(in the rows, 128 means zero)
Each row is followed by its class.
119, 121, 172, 123, 169, 124, 128, 98, 142, 113, 103, 154, 155, 96, 101, 125, 107, 169, 154, 128, 83, 132, 69, 157, 119, 73, 71, 188, 141, 131, 104, 103, 123 | C
130, 132, 154, 121, 150, 117, 152, 100, 159, 95, 104, 154, 164, 79, 92, 131, 94, 149, 132, 130, 95, 126, 79, 148, 113, 79, 75, 170, 139, 128, 97, 108, 109 | M
117, 147, 128, 136, 63, 123, 46, 99, 192, 99, 95, 116, 76, 94, 132, 121, 111, 123, 125, 120, 102, 169, 41, 107, 200, 154, 122, 123, 112, 142, 82, 124, 140 | P
119, 145, 112, 124, 75, 116, 51, 96, 182, 120, 85, 120, 87, 109, 140, 116, 124, 132, 141, 120, 141, 159, 35, 128, 183, 130, 124, 113, 110, 148, 85, 139, 132 | V
141, 133, 154, 134, 143, 116, 143, 107, 163, 92, 107, 154, 145, 87, 108, 135, 97, 169, 135, 129, 85, 135, 75, 164, 114, 91, 79, 172, 152, 121, 87, 115, 121 | S
136, 128, 131, 120, 120, 118, 144, 119, 131, 104, 158, 117, 113, 136, 110, 123, 81, 146, 109, 124, 176, 170, 113, 161, 106, 121, 92, 93, 133, 121, 94, 175, 81 | S
119, 128, 159, 134, 138, 122, 135, 91, 152, 105, 108, 153, 166, 84, 105, 134, 106, 161, 136, 124, 81, 137, 81, 139, 125, 82, 77, 188, 150, 128, 109, 107, 121 | Z
135, 138, 147, 131, 144, 128, 160, 86, 162, 123, 127, 143, 161, 89, 97, 119, 83, 172, 163, 119, 114, 136, 106, 161, 115, 83, 94, 157, 143, 128, 99, 110, 107 | W
111, 129, 98, 108, 147, 104, 135, 89, 171, 141, 143, 120, 160, 160, 147, 108, 168, 104, 124, 87, 155, 97, 105, 117, 156, 155, 119, 164, 114, 134, 129, 140, 112 | Z
152, 112, 186, 107, 133, 114, 133, 110, 97, 102, 154, 142, 121, 117, 102, 121, 93, 144, 113, 145, 148, 163, 124, 138, 127, 123, 103, 94, 124, 111, 112, 159, 95 | A
128, 158, 127, 123, 96, 139, 78, 73, 178, 121, 94, 116, 106, 107, 143, 109, 115, 125, 146, 124, 122, 146, 32, 125, 181, 143, 121, 114, 93, 148, 69, 121, 125 | K
142, 136, 170, 128, 145, 129, 156, 99, 160, 114, 136, 153, 152, 81, 100, 118, 102, 177, 144, 128, 121, 132, 103, 167, 107, 91, 87, 160, 147, 117, 104, 115, 108 | A
110, 122, 165, 130, 173, 113, 153, 94, 149, 115, 126, 149, 169, 99, 103, 109, 114, 174, 144, 118, 102, 132, 67, 170, 113, 89, 78, 183, 131, 131, 123, 123, 119 | C
139, 151, 85, 109, 150, 108, 139, 107, 167, 144, 149, 116, 130, 171, 147, 104, 160, 106, 130, 92, 157, 86, 122, 139, 163, 151, 116, 152, 122, 147, 108, 153, 104 | S
145, 125, 179, 119, 144, 128, 132, 88, 154, 104, 107, 146, 149, 94, 108, 126, 108, 168, 148, 145, 89, 120, 73, 138, 117, 80, 74, 181, 156, 114, 102, 105, 117 | A
120, 147, 133, 112, 86, 124, 74, 87, 185, 113, 100, 129, 93, 95, 143, 125, 108, 132, 129, 121, 112, 163, 51, 120, 182, 158, 114, 127, 111, 145, 70, 114, 128 | P
126, 139, 126, 112, 132, 115, 161, 118, 126, 104, 159, 126, 136, 127, 93, 117, 84, 130, 107, 122, 192, 158, 125, 150, 101, 116, 96, 90, 120, 132, 110, 174, 69 | M
122, 160, 120, 132, 106, 121, 60, 94, 166, 119, 100, 121, 83, 131, 129, 120, 114, 129, 144, 126, 118, 142, 22, 121, 186, 129, 118, 121, 110, 151, 74, 148, 122 | C
118, 156, 116, 127, 82, 117, 63, 86, 170, 113, 71, 112, 85, 124, 133, 122, 129, 136, 151, 123, 129, 175, 49, 105, 168, 121, 105, 120, 104, 151, 101, 143, 136 | U
139, 127, 150, 131, 140, 122, 140, 98, 162, 97, 113, 144, 151, 94, 112, 130, 96, 166, 136, 127, 93, 132, 80, 162, 114, 93, 75, 170, 149, 128, 90, 117, 117 | S
129, 158, 135, 142, 80, 138, 27, 87, 178, 106, 82, 107, 91, 102, 134, 111, 129, 111, 141, 122, 103, 153, 33, 108, 193, 141, 120, 115, 98, 144, 86, 120, 145 | K
132, 120, 147, 104, 128, 109, 145, 122, 114, 113, 158, 132, 111, 136, 106, 123, 82, 137, 104, 129, 175, 166, 105, 163, 107, 114, 93, 94, 128, 125, 97, 167, 82 | V
133, 155, 88, 120, 163, 108, 166, 105, 160, 140, 156, 125, 131, 197, 125, 115, 142, 102, 130, 80, 155, 95, 119, 124, 143, 146, 122, 147, 97, 138, 130, 167, 103 | U
141, 126, 171, 114, 139, 114, 134, 111, 104, 97, 162, 140, 112, 115, 93, 121, 82, 134, 120, 134, 153, 172, 152, 142, 115, 126, 109, 76, 123, 108, 119, 171, 83 | W
154, 122, 156, 118, 133, 103, 140, 125, 107, 91, 159, 145, 115, 122, 106, 129, 78, 143, 105, 127, 155, 169, 130, 165, 120, 134, 99, 87, 125, 121, 97, 180, 87 | S
122, 151, 119, 122, 87, 125, 76, 84, 188, 107, 101, 107, 100, 100, 141, 114, 119, 145, 129, 124, 127, 158, 41, 134, 177, 135, 106, 111, 110, 151, 62, 141, 119 | S
120, 147, 134, 122, 75, 110, 44, 95, 184, 100, 89, 127, 82, 95, 131, 114, 122, 113, 125, 123, 116, 159, 16, 126, 204, 135, 121, 110, 110, 143, 84, 133, 144 | V
122, 136, 170, 125, 179, 118, 163, 106, 158, 117, 117, 169, 147, 86, 97, 119, 98, 169, 153, 115, 99, 132, 89, 185, 114, 82, 89, 178, 141, 129, 102, 113, 123 | C
144, 119, 181, 110, 141, 120, 126, 106, 101, 117, 125, 130, 125, 137, 113, 107, 101, 128, 134, 127, 153, 165, 134, 144, 120, 118, 103, 105, 115, 120, 113, 144, 107 | K
132, 102, 161, 106, 123, 93, 146, 116, 95, 110, 144, 137, 108, 127, 105, 127, 81, 135, 105, 138, 160, 186, 101, 163, 113, 119, 104, 95, 128, 120, 124, 159, 110 | V
110, 153, 133, 131, 94, 114, 43, 79, 190, 111, 83, 116, 80, 110, 128, 108, 126, 120, 146, 122, 112, 158, 14, 122, 200, 130, 123, 126, 108, 154, 85, 132, 149 | C
139, 114, 177, 106, 135, 111, 138, 116, 108, 108, 135, 137, 117, 133, 110, 121, 96, 136, 119, 122, 169, 159, 126, 160, 118, 110, 102, 100, 122, 121, 106, 152, 106 | V
124, 130, 161, 132, 138, 115, 147, 90, 157, 106, 110, 159, 164, 84, 105, 130, 107, 162, 138, 127, 89, 135, 89, 149, 120, 84, 83, 189, 155, 130, 105, 107, 120 | Z
123, 123, 143, 108, 120, 118, 151, 119, 114, 108, 162, 128, 109, 132, 98, 118, 82, 135, 106, 130, 184, 168, 105, 164, 110, 108, 95, 96, 129, 124, 109, 168, 80 | V
131, 151, 119, 139, 69, 112, 41, 89, 196, 96, 81, 104, 78, 105, 142, 116, 126, 125, 130, 124, 114, 161, 31, 118, 194, 141, 117, 112, 116, 146, 75, 144, 143 | S
137, 151, 105, 119, 161, 112, 135, 104, 169, 146, 158, 114, 141, 175, 135, 101, 160, 115, 127, 89, 161, 89, 108, 118, 144, 149, 122, 149, 120, 125, 133, 154, 110 | A
122, 144, 93, 118, 161, 99, 140, 108, 156, 143, 163, 126, 136, 170, 136, 111, 149, 106, 113, 78, 157, 100, 88, 142, 145, 158, 118, 143, 104, 133, 143, 165, 114 | V
125, 123, 92, 117, 146, 101, 124, 102, 181, 128, 144, 110, 138, 158, 149, 115, 156, 110, 118, 87, 146, 105, 89, 136, 145, 166, 116, 146, 109, 121, 123, 151, 120 | S
120, 126, 98, 101, 138, 112, 145, 105, 161, 143, 156, 116, 129, 167, 144, 107, 148, 98, 123, 93, 153, 101, 125, 121, 161, 170, 121, 162, 118, 136, 130, 135, 111 | P
112, 156, 100, 122, 89, 119, 74, 88, 184, 120, 79, 110, 106, 103, 134, 117, 122, 135, 142, 119, 145, 160, 47, 113, 167, 125, 115, 106, 97, 149, 92, 145, 118 | M
108, 154, 113, 123, 75, 124, 65, 81, 180, 124, 79, 119, 96, 111, 141, 115, 128, 133, 147, 118, 140, 166, 56, 105, 191, 125, 126, 122, 116, 148, 82, 139, 122 | Z
126, 156, 99, 123, 174, 120, 144, 110, 157, 141, 153, 121, 136, 166, 136, 100, 158, 94, 129, 78, 149, 93, 104, 131, 149, 165, 125, 144, 94, 120, 143, 157, 112 | K
127, 101, 168, 109, 113, 105, 146, 119, 105, 106, 143, 133, 113, 126, 105, 127, 65, 139, 103, 136, 144, 202, 132, 140, 111, 132, 105, 106, 140, 122, 120, 145, 110 | P
127, 128, 96, 115, 150, 97, 130, 103, 178, 127, 141, 113, 134, 156, 149, 112, 157, 111, 120, 89, 148, 106, 86, 138, 148, 163, 111, 147, 113, 122, 123, 155, 121 | S
122, 131, 104, 112, 157, 123, 129, 93, 165, 143, 146, 115, 147, 164, 151, 97, 153, 97, 134, 92, 144, 90, 91, 128, 146, 168, 119, 146, 95, 121, 140, 149, 109 | K
130, 145, 103, 121, 155, 116, 134, 104, 173, 144, 154, 109, 143, 180, 138, 102, 161, 113, 126, 90, 159, 92, 103, 112, 138, 150, 129, 148, 123, 119, 144, 154, 117 | A
114, 162, 133, 136, 66, 125, 49, 86, 182, 96, 81, 119, 102, 96, 131, 116, 128, 116, 128, 126, 116, 162, 47, 98, 204, 129, 128, 117, 125, 157, 78, 127, 142 | Z
128, 129, 155, 126, 158, 119, 152, 91, 160, 125, 117, 156, 148, 102, 100, 115, 92, 168, 163, 119, 111, 129, 81, 179, 121, 83, 89, 178, 137, 143, 92, 114, 115 | C
119, 150, 121, 125, 74, 124, 56, 104, 176, 107, 112, 122, 90, 107, 141, 125, 112, 129, 122, 124, 112, 155, 44, 109, 183, 161, 111, 121, 114, 138, 84, 137, 117 | P
123, 144, 90, 118, 152, 111, 138, 118, 170, 142, 166, 130, 133, 172, 133, 115, 139, 103, 117, 73, 147, 106, 126, 122, 149, 175, 127, 161, 115, 129, 131, 146, 105 | P
115, 119, 142, 106, 145, 116, 144, 110, 124, 116, 151, 124, 113, 146, 102, 112, 91, 138, 124, 128, 177, 162, 98, 157, 113, 111, 97, 110, 124, 129, 102, 168, 83 | C
125, 120, 114, 105, 152, 113, 127, 95, 169, 143, 144, 107, 143, 160, 148, 106, 169, 118, 130, 102, 153, 96, 89, 114, 144, 153, 116, 152, 112, 108, 141, 141, 117 | A
135, 147, 87, 105, 147, 118, 141, 105, 174, 141, 146, 112, 132, 177, 152, 105, 152, 103, 131, 84, 170, 89, 119, 135, 164, 155, 125, 137, 114, 142, 101, 153, 106 | S
145, 120, 173, 112, 126, 105, 138, 105, 111, 103, 129, 132, 121, 147, 103, 120, 95, 133, 127, 127, 154, 171, 142, 140, 113, 108, 92, 107, 120, 138, 112, 152, 108 | U
138, 124, 158, 109, 127, 128, 130, 112, 113, 115, 160, 114, 123, 144, 100, 117, 92, 143, 115, 135, 176, 161, 110, 132, 106, 105, 86, 105, 141, 110, 114, 159, 84 | A
129, 125, 147, 145, 141, 113, 152, 104, 151, 98, 127, 138, 165, 89, 107, 124, 111, 181, 128, 122, 106, 146, 79, 169, 104, 99, 78, 168, 139, 123, 115, 127, 120 | S
116, 140, 85, 98, 158, 100, 145, 97, 181, 140, 142, 123, 147, 152, 142, 109, 159, 94, 127, 84, 171, 93, 103, 129, 142, 161, 124, 138, 96, 124, 136, 151, 105 | M
115, 131, 153, 136, 154, 122, 158, 96, 153, 107, 135, 139, 176, 82, 95, 114, 108, 182, 144, 125, 110, 143, 77, 155, 110, 88, 85, 162, 139, 103, 125, 120, 105 | W
130, 154, 115, 122, 90, 123, 82, 83, 186, 112, 98, 112, 93, 103, 140, 120, 117, 143, 134, 123, 126, 153, 43, 135, 181, 135, 111, 114, 105, 151, 54, 138, 118 | S
127, 152, 119, 122, 86, 124, 83, 80, 194, 99, 95, 109, 87, 98, 141, 118, 110, 136, 132, 123, 130, 157, 36, 137, 182, 138, 109, 105, 107, 149, 57, 145, 125 | S
123, 172, 98, 123, 87, 112, 76, 90, 182, 110, 99, 119, 89, 103, 126, 121, 117, 110, 131, 125, 134, 144, 36, 115, 185, 137, 116, 109, 106, 150, 88, 149, 115 | M
147, 118, 158, 121, 123, 105, 138, 119, 104, 92, 162, 135, 109, 112, 109, 129, 86, 143, 104, 134, 155, 173, 134, 166, 115, 137, 95, 85, 122, 124, 106, 176, 92 | S
120, 138, 98, 100, 144, 115, 144, 107, 167, 148, 150, 124, 134, 166, 146, 108, 146, 104, 129, 89, 145, 98, 118, 120, 166, 163, 122, 167, 122, 135, 124, 130, 110 | P
116, 140, 129, 114, 86, 126, 71, 92, 183, 112, 100, 121, 98, 96, 138, 124, 112, 135, 127, 120, 110, 163, 47, 114, 187, 152, 113, 130, 106, 142, 67, 114, 123 | P
141, 109, 150, 111, 130, 99, 157, 122, 97, 103, 136, 127, 107, 129, 107, 130, 78, 142, 108, 140, 153, 189, 117, 156, 115, 117, 99, 94, 137, 119, 109, 166, 109 | S
136, 122, 174, 119, 134, 112, 131, 100, 115, 104, 127, 116, 116, 117, 104, 114, 100, 142, 137, 132, 155, 173, 138, 137, 114, 107, 100, 93, 132, 116, 119, 149, 111 | W
